[[-15  -5  37  16 -12   3  30 -86 -13 -13]
 [-23 -44 -15  38 -40  22  43  17 -19  -2]
 [-10  -1 -50  28 -30  52  36  63  12 -56]
 [-12  -4  24  16 -11   7  26 -61  -9 -14]
 [  6  -9  38 -23  20 -43 -28 -42 -13  53]] >> -56

[[-38  58  11  68 -87   4 -13 101 -36  47 -85 -17  19  58  -9  86]
 [-36  61  10  70 -89   4 -14 104 -29  47 -85 -20  17  60 -17  83]
 [-28  79   6  80 -90   1 -15 107  -4  44 -80 -32   8  69 -61  60]
 [-24  83   5  80 -91   1 -15 106   1  43 -80 -34   6  71 -68  55]
 [-27  75   8  77 -91   1 -14 106 -11  44 -81 -29  10  67 -52  65]
 [-31  73   9  75 -91   1 -14 107 -15  46 -83 -26  11  66 -44  71]
 [-35  65  10  72 -89   2 -15 105 -25  46 -84 -23  16  62 -25  79]
 [-32  70  10  74 -90   1 -14 107 -20  47 -84 -24  14  63 -34  75]] >> 60

[[  -7   30   57  -19 -104    2   40   -2]
 [  -7    9   -4  -19  -22   -1   12    4]
 [  -7    3   -4  -19  -39   -1   30   -2]
 [  -7   -8   -4  -19  -39   -1   30   -5]
 [  -7   27   55  -19 -107    3   44   -2]
 [  -7    3   -4  -19  -39   -1   30   -2]
 [  -7   -8   -4  -19  -39   -1   30   -5]
 [  -7    2  -19  -19   14   -1   12   -2]
 [  -7    3   -4  -19  -39   -1   30   -2]
 [  -7    3   -4  -19  -39   -1   30   -2]] >> -2

[[  1  27   0  27  -4  -5  10   6  -4  -4  -1  -5]
 [ 24  -1   0  25 -22 -19 -32 -24  -2  -1  -5   1]
 [  0  -4  24  26 -19  58  73  15  -1   7  -3  -7]
 [ 27   1   0  27 -11  -2  -2   0   7   2  -5   1]
 [  0  -1  30  27  15 -11 -24  10   6   5  -2  -8]
 [  0  26  27  25  -5   8  -5   2   9  -7  -3   1]
 [  0  26  27  25 -25  22   8   8   5  -2   1  -3]
 [  0   2  27  25  -9  -2  -9   4  12  22  -8 -12]
 [ 24   0   0  25  -3   9 -15  13   9   1   2   6]
 [  0   0  25  26  -1  18  12 -10  37   3  99 -14]] >> -7

[[ -21   16  -23   41  -10   14  -36   12    4   -9  -31]
 [  56  -17 -101   39   -2  -52  -90    3    3   17  -51]
 [ -10    6   51  -12  -24   54   70   14  -11    5   17]
 [  -7   -3    1  -34   -8   25   31   -1   -8    5   31]
 [ -53   17   39  -33    3   29   30  -15    2   20   20]] >> 17

[[-27 -78 -11 -56 -33 -31]
 [-10  43  23  20 -13 -24]
 [ 27   5   9  26  16  69]
 [ -3  90 -31 -10   1 -10]
 [-23 -96  -5 -48  -8 -14]
 [  9  -9  31  30   2  27]] >> 69

[[-23  32 -19  -2 -24  36  -3  12 -15  25  51  -9 -21  38]
 [ -8  -2  -3  -3  21 -92  16   4  24 -46  -6  38  15 -11]
 [  2  20  -3  -1  14 -42   5  22  23  14  -3  26   3  23]
 [ 10   1  35   3  -8 -72 -81  17  -6  39 -29 -15 -46   5]
 [ 33   0   1   2  31  26  36  12  33  27 -40  21  35   7]] >> 23

[[ 27  32 -38  11  83   3  17 -18 -12 -16 -37  21 -28]
 [  3   6  -3   5  25  -3  -2   2   7  13 -10   8 -21]
 [  0   2  -9   7  31  -5   3  -1   8  10 -19  10 -28]
 [ 49  48 -66  15  93  14  19 -26 -36 -28 -22  24 -33]
 [  8  21  16  -2  -1   1  -6   4  13  12 -20  10 -29]
 [-14   7  10  -2  -4  -2   1   2   0   2   3   2   5]
 [ -5  14  15   2  -3   0   1   2   9   8 -17   4  -8]
 [ 12  14  23   4  -4  -2 -10   7  31  21 -25   6 -17]
 [ 21  12   1  -2  15  -6 -12   3   2  11 -16  13 -24]
 [ 25  15 -18   5  40   0  14 -12  -6  -9 -40  15 -30]] >> -28

[[ 66  67  71  59  69  62]
 [-42  40 -13 -41  28  44]
 [ -3  -5  -2  -7  -4  -7]
 [ 77  81  87  60  82  69]
 [ 66  61  63  71  63  63]
 [ 54  61  51  70  62  71]
 [ 70  61  69  72  66  60]] >> -7
---
[ 13 -78  23  95 -97 -57] ans = -97

[[ 51 -43  93 -54]
 [-83 -39  45  28]] ans = 45

[  57   58 -104   54   70   31   42] ans = 31

[[-29  83 -25   3  35]
 [-29  83  77  -6 -53]] ans = -6

[ 63  68  39  16 -83] ans = 16

[[-31 -13  31   0]
 [-95  28  39   0]] ans = 39

[[-61  66  88   2  84 -65]
 [-52  61  92 -17  76 -45]
 [-58  53  78  11  76 -25]] ans = 76
---
-95    9  -72   66  -55  -28: -95, -28

  4   -2  -42  104
-74  -13   65  -11
: 4, -11

-62   98  -85  -93   40  -26  -14
  8   15   21  -34  -55    7   74
: -62, 74

 -6   59  -21   44   11  -52
  6   92   45   78   67  -70
: -6, -70

-35    1  -27  105   14    8   11: -35, 11

65   8  86  26
-6  -9  -7  -6
: 65, -6

-44   20   -3   18   27    0
-19   66    5   79   92    3
: -44, 3
